Below are the code and all the weights of a small trained network. Each question names an input and a target symbol and asks about switching units off, where a switched-off unit gives its printed mean instead of its output.

import numpy as np


def w(rows, s, z=0):
    codes = np.array(rows[::2]) - 128.0
    scale = np.full(codes.shape[1], s)
    scale[-1] = z or s
    return codes * scale


def f(y):
    return np.maximum(y, 0)


def softmax(a):
    e = np.exp(a - a.max(-1, keepdims=True))
    return e / e.sum(-1, keepdims=True)


def log_softmax(a):
    a = a - a.max(-1, keepdims=True)
    return a - np.log(np.exp(a).sum(-1, keepdims=True))


def net(x, mask):
    ids = ['ΔΠΨβεμξσω'.index(c) for c in x.split()]
    T = len(ids)
    res = E[ids] + P[:T]
    u = 0
    for l in range(3):
        r = res
        for j in range(3):
            rows = slice(2 * j, 2 * j + 2)
            q, k, v = (r @ M[l][rows].T for M in (Q, K, V))
            z = softmax(np.where(np.tri(T) > 0, q @ k.T / 2**0.5, -1e9)) @ v
            o = O[l][rows]
            res = res + np.where(mask[u + j], z, o[:, -1]) @ o[:, :-1]
        u += 3
        y = f(res @ A[l][:, :-1].T + A[l][:, -1])
        res = res + np.where(mask[u : u + 8], y, B[l][:, -1]) @ B[l][:, :-1]
        u += 8
    return log_softmax(res[-1] @ U[:, :-1].T + U[:, -1])


Q, K, V, O, A, B = {}, {}, {}, {}, {}, {}
E = w([
[144,34,114,132,183,2,220],'Δ',
[81,147,27,108,130,98,89],'Π',
[219,91,50,233,116,158,218],'Ψ',
[173,241,35,73,18,45,254],'β',
[139,106,151,108,173,34,198],'ε',
[54,140,33,90,171,157,233],'μ',
[143,48,165,236,74,95,97],'ξ',
[165,31,151,154,130,156,27],'σ',
[71,147,136,148,26,199,114],'ω',
],0.0087)
P = w([
[144,237,139,194,240,164,79],'0',
[132,149,102,173,148,137,116],'1',
[136,112,105,184,140,160,133],'2',
[113,110,107,156,130,155,125],'3',
[102,85,116,147,118,165,128],'4',
[101,65,114,129,104,165,129],'5',
[93,65,128,95,91,162,113],'6',
[91,51,150,71,68,162,134],'7',
[94,30,151,60,40,166,121],'8',
[79,24,154,39,34,173,124],'9',
[80,22,154,3,17,156,120],'10',
],0.0046)
Q[0] = w([
[156,146,204,134,81,127,119],'L0H0',
[124,80,101,166,123,131,88],'L0H0',
[115,143,109,87,117,130,87],'L0H1',
[143,104,87,217,118,249,124],'L0H1',
[49,109,159,118,176,87,124],'L0H2',
[226,128,41,146,86,113,159],'L0H2',
],0.013)
K[0] = w([
[117,113,101,90,87,102,40],'L0H0',
[107,63,119,157,113,164,120],'L0H0',
[149,131,79,65,126,168,126],'L0H1',
[184,69,66,147,23,211,145],'L0H1',
[156,56,153,79,110,121,209],'L0H2',
[168,245,194,153,232,105,69],'L0H2',
],0.011)
V[0] = w([
[185,74,100,101,164,88,125],'L0H0',
[163,100,99,111,156,81,126],'L0H0',
[158,48,144,58,120,140,214],'L0H1',
[139,128,140,142,128,138,136],'L0H1',
[36,2,93,138,38,66,205],'L0H2',
[130,95,61,190,36,162,162],'L0H2',
],0.0074)
O[0] = w([
[147,102,72,124,90,99,74,155],'L0H0',
[144,115,87,115,105,92,89,163],'L0H0',
[106,157,101,39,63,119,151,176],'L0H1',
[126,133,122,125,126,136,137,137],'L0H1',
[108,113,115,107,3,100,68,153],'L0H2',
[95,198,176,139,134,95,17,253],'L0H2',
],0.0043,0.0029)
A[0] = w([
[142,91,165,80,227,1,127,74],'L0N0',
[105,106,198,192,119,139,94,85],'L0N1',
[193,76,165,79,185,177,61,26],'L0N2',
[160,81,95,174,99,252,140,171],'L0N3',
[133,113,114,88,57,146,130,172],'L0N4',
[113,138,124,95,214,131,202,79],'L0N5',
[19,29,173,76,100,122,135,186],'L0N6',
[60,123,119,124,142,16,120,252],'L0N7',
],0.0079,0.0013)
B[0] = w([
[112,99,190,247,98,181,224,173],'L0N0',
[130,190,169,131,143,97,48,184],'L0N1',
[1,127,108,108,107,72,170,159],'L0N2',
[122,210,114,58,77,63,131,229],'L0N3',
[121,137,103,157,114,101,67,252],'L0N4',
[178,119,157,80,162,89,45,157],'L0N5',
[196,107,131,70,128,188,67,240],'L0N6',
[148,50,147,167,133,187,136,237],'L0N7',
],0.0092,0.0036)
Q[1] = w([
[150,180,25,106,73,93,8],'L1H0',
[89,236,124,85,184,87,97],'L1H0',
[64,183,106,88,56,100,193],'L1H1',
[105,109,40,97,130,112,148],'L1H1',
[112,154,73,97,151,141,7],'L1H2',
[207,214,56,161,158,15,185],'L1H2',
],0.02)
K[1] = w([
[126,169,25,57,90,103,177],'L1H0',
[79,216,125,73,130,158,65],'L1H0',
[187,126,101,116,182,117,66],'L1H1',
[172,127,122,124,83,71,82],'L1H1',
[54,161,103,108,90,138,62],'L1H2',
[93,252,141,215,217,119,135],'L1H2',
],0.022)
V[1] = w([
[142,100,48,151,158,163,112],'L1H0',
[75,160,174,254,195,87,152],'L1H0',
[113,135,118,116,115,122,152],'L1H1',
[111,161,139,116,114,98,150],'L1H1',
[62,136,201,103,144,141,124],'L1H2',
[19,193,228,52,123,137,108],'L1H2',
],0.0073)
O[1] = w([
[144,173,187,89,158,82,122,133],'L1H0',
[191,147,4,140,78,119,55,4],'L1H0',
[126,104,116,124,136,124,130,103],'L1H1',
[116,103,123,120,135,156,136,119],'L1H1',
[115,94,109,149,119,104,183,86],'L1H2',
[18,127,127,177,80,19,212,92],'L1H2',
],0.0046,0.0024)
A[1] = w([
[162,152,144,101,134,76,187,82],'L1N0',
[128,122,79,28,191,129,192,92],'L1N1',
[67,101,146,126,127,137,241,137],'L1N2',
[120,168,94,163,124,159,210,61],'L1N3',
[48,125,53,58,165,244,189,126],'L1N4',
[198,84,105,94,144,85,156,75],'L1N5',
[117,131,212,178,254,154,187,77],'L1N6',
[125,118,132,148,107,91,222,4],'L1N7',
],0.0086,0.0033)
B[1] = w([
[119,155,112,161,91,80,213,254],'L1N0',
[117,151,254,176,121,86,178,214],'L1N1',
[221,166,70,172,119,124,72,232],'L1N2',
[120,112,159,48,85,104,111,219],'L1N3',
[63,132,249,163,191,133,26,194],'L1N4',
[70,137,174,130,74,147,199,231],'L1N5',
[137,241,105,173,210,25,51,160],'L1N6',
[192,96,26,108,195,84,54,211],'L1N7',
],0.0078,0.002)
Q[2] = w([
[205,103,145,133,153,173,178],'L2H0',
[87,45,168,176,144,146,64],'L2H0',
[172,174,78,90,63,77,215],'L2H1',
[200,95,143,110,137,206,188],'L2H1',
[90,193,71,81,90,102,98],'L2H2',
[113,188,165,127,100,168,5],'L2H2',
],0.022)
K[2] = w([
[152,48,99,189,200,99,197],'L2H0',
[82,17,170,56,43,174,115],'L2H0',
[148,214,38,134,248,90,202],'L2H1',
[216,54,152,203,173,200,218],'L2H1',
[65,206,68,13,72,100,132],'L2H2',
[147,113,254,44,34,82,96],'L2H2',
],0.017)
V[2] = w([
[116,36,183,120,116,9,177],'L2H0',
[133,199,186,133,5,175,204],'L2H0',
[119,48,93,185,76,92,91],'L2H1',
[195,151,216,212,127,115,97],'L2H1',
[104,115,120,130,138,183,81],'L2H2',
[108,184,144,150,209,132,102],'L2H2',
],0.015)
O[2] = w([
[54,161,50,95,226,76,229,131],'L2H0',
[111,239,97,177,89,254,145,169],'L2H0',
[122,143,156,188,250,157,188,166],'L2H1',
[155,207,132,54,213,159,118,254],'L2H1',
[150,169,174,121,139,132,179,84],'L2H2',
[77,128,158,89,70,180,177,78],'L2H2',
],0.0077,0.0091)
A[2] = w([
[92,111,75,146,122,103,157,31],'L2N0',
[170,69,160,165,48,84,197,3],'L2N1',
[104,68,98,131,124,252,192,66],'L2N2',
[171,147,117,132,126,85,189,45],'L2N3',
[37,81,165,192,150,193,54,102],'L2N4',
[110,128,226,76,70,108,172,116],'L2N5',
[58,123,136,216,161,73,140,137],'L2N6',
[172,71,120,140,122,146,56,48],'L2N7',
],0.011,0.0038)
B[2] = w([
[176,104,203,112,150,146,159,196],'L2N0',
[208,165,83,238,142,105,208,144],'L2N1',
[223,29,178,167,65,119,131,168],'L2N2',
[37,145,184,79,107,133,115,184],'L2N3',
[154,179,29,21,90,75,161,191],'L2N4',
[119,64,75,97,149,219,122,183],'L2N5',
[71,92,111,208,94,175,44,254],'L2N6',
[75,162,246,134,122,80,147,205],'L2N7',
],0.011,0.0083)
U = w([
[174,176,142,115,254,163,123,244],'Δ',
[174,76,141,127,138,186,185,94],'Π',
[149,105,215,107,115,185,112,3],'Ψ',
[152,166,72,118,89,184,130,227],'β',
[116,79,122,42,144,202,136,54],'ε',
[136,94,121,61,138,87,137,91],'μ',
[154,127,147,147,140,93,169,100],'ξ',
[86,136,175,95,137,153,218,75],'σ',
[96,81,120,145,160,167,94,161],'ω',
],0.0047,0.003)

Each question gives the input, a string of symbols that net reads in full, and the target symbol t.
The units are the heads (2 rows each of Q, K, V and O) and the neurons (one row each of A and B). Each row of codes is followed by its name. A weight is (code - 128) times the scale printed after its matrix; where a second scale follows, it is the last column's (O, A, B and U).
mask holds one flag per unit, layer by layer, with each layer's heads first. A switched-off unit (its flag False) gives its mean, the last column of its rows in O or B, instead of its output. The means were averaged over made-up inputs and are rounded, as every weight is.
A unit's drop is (log p(t) with every unit on - log p(t) with that unit switched off) / (log p(t) with every unit on - log p(t) with every unit switched off).
top k neurons: the k neurons with the biggest drops, biggest first
top k neurons in layer l: the k neurons of layer l with the biggest drops, biggest first
which heads matter: for each layer, one digit per head in row order, 1 if its drop is at least 0.15 and else 0, layers parted by /
input Δ Δ Ψ Δ Π Ψ ξ Ψ β σ β, target Δ: which heads matter => 000 / 001 / 010
input ω ε Ψ Δ β Δ Ψ μ, target ε: which heads matter => 000 / 000 / 001
input β β ω β σ, target β: top 2 neurons => [L0N3 L0N2]
input β β Π Π σ β Ψ σ μ, target ω: which heads matter => 000 / 001 / 110
input σ Δ σ Π, target ω: top neuron => [L0N2]
input ω β β σ Ψ β σ β Ψ β, target ω: top 2 neurons => [L2N6 L1N2]
input ε σ ξ ξ Ψ Ψ, target ε: top 3 neurons => [L0N3 L2N5 L1N6]
input ω Δ Π, target β: top 2 neurons in layer 0 => [L0N6 L0N0]
input σ β Ψ Ψ ξ ω β Δ, target Δ: top 4 neurons in layer 0 => [L0N0 L0N6 L0N7 L0N3]
input σ β Ψ ξ β β Π Ψ Δ Δ, target Π: which heads matter => 001 / 001 / 100
input β β μ β β Π ε, target Δ: top 4 neurons in layer 0 => [L0N0 L0N7 L0N3 L0N6]
input ε σ ε, target Π: top 2 neurons in layer 0 => [L0N0 L0N3]
input ξ σ Ψ β ω, target β: which heads matter => 000 / 000 / 100
input ξ β σ β, target ξ: top 2 neurons => [L1N3 L2N1]
input β β Ψ Ψ Δ, target Δ: top 3 neurons => [L0N0 L0N7 L1N6]
input Ψ σ Ψ σ β β β ω β ξ, target β: which heads matter => 000 / 001 / 100
input σ β Ψ Δ σ β σ β, target σ: which heads matter => 001 / 101 / 100
input σ Ψ Ψ β ε β β β β, target σ: top 2 neurons => [L0N2 L1N1]
input Δ ξ Ψ ξ Ψ ξ β Ψ, target Δ: which heads matter => 000 / 001 / 010
input Δ β Ψ ξ β μ, target Δ: which heads matter => 001 / 000 / 010
input μ Π σ ω Ψ ε Δ Ψ, target μ: which heads matter => 000 / 000 / 110
input Π β ξ β, target Π: which heads matter => 001 / 000 / 101
input σ β μ, target ω: top 2 neurons => [L0N2 L2N6]
input ξ Ψ Ψ β β Ψ β Ψ Δ Ψ, target ξ: top 3 neurons => [L0N3 L1N3 L0N1]
input σ β Δ μ Ψ ξ β β β Π Π, target μ: top 2 neurons => [L2N4 L0N6]
input β μ μ, target ε: top 2 neurons => [L2N5 L1N4]
input β σ β β β σ ω Ψ ξ, target β: top 3 neurons => [L0N1 L2N4 L0N3]
input σ Ψ ω Δ ε ε Ψ, target σ: top 3 neurons in layer 0 => [L0N2 L0N3 L0N5]
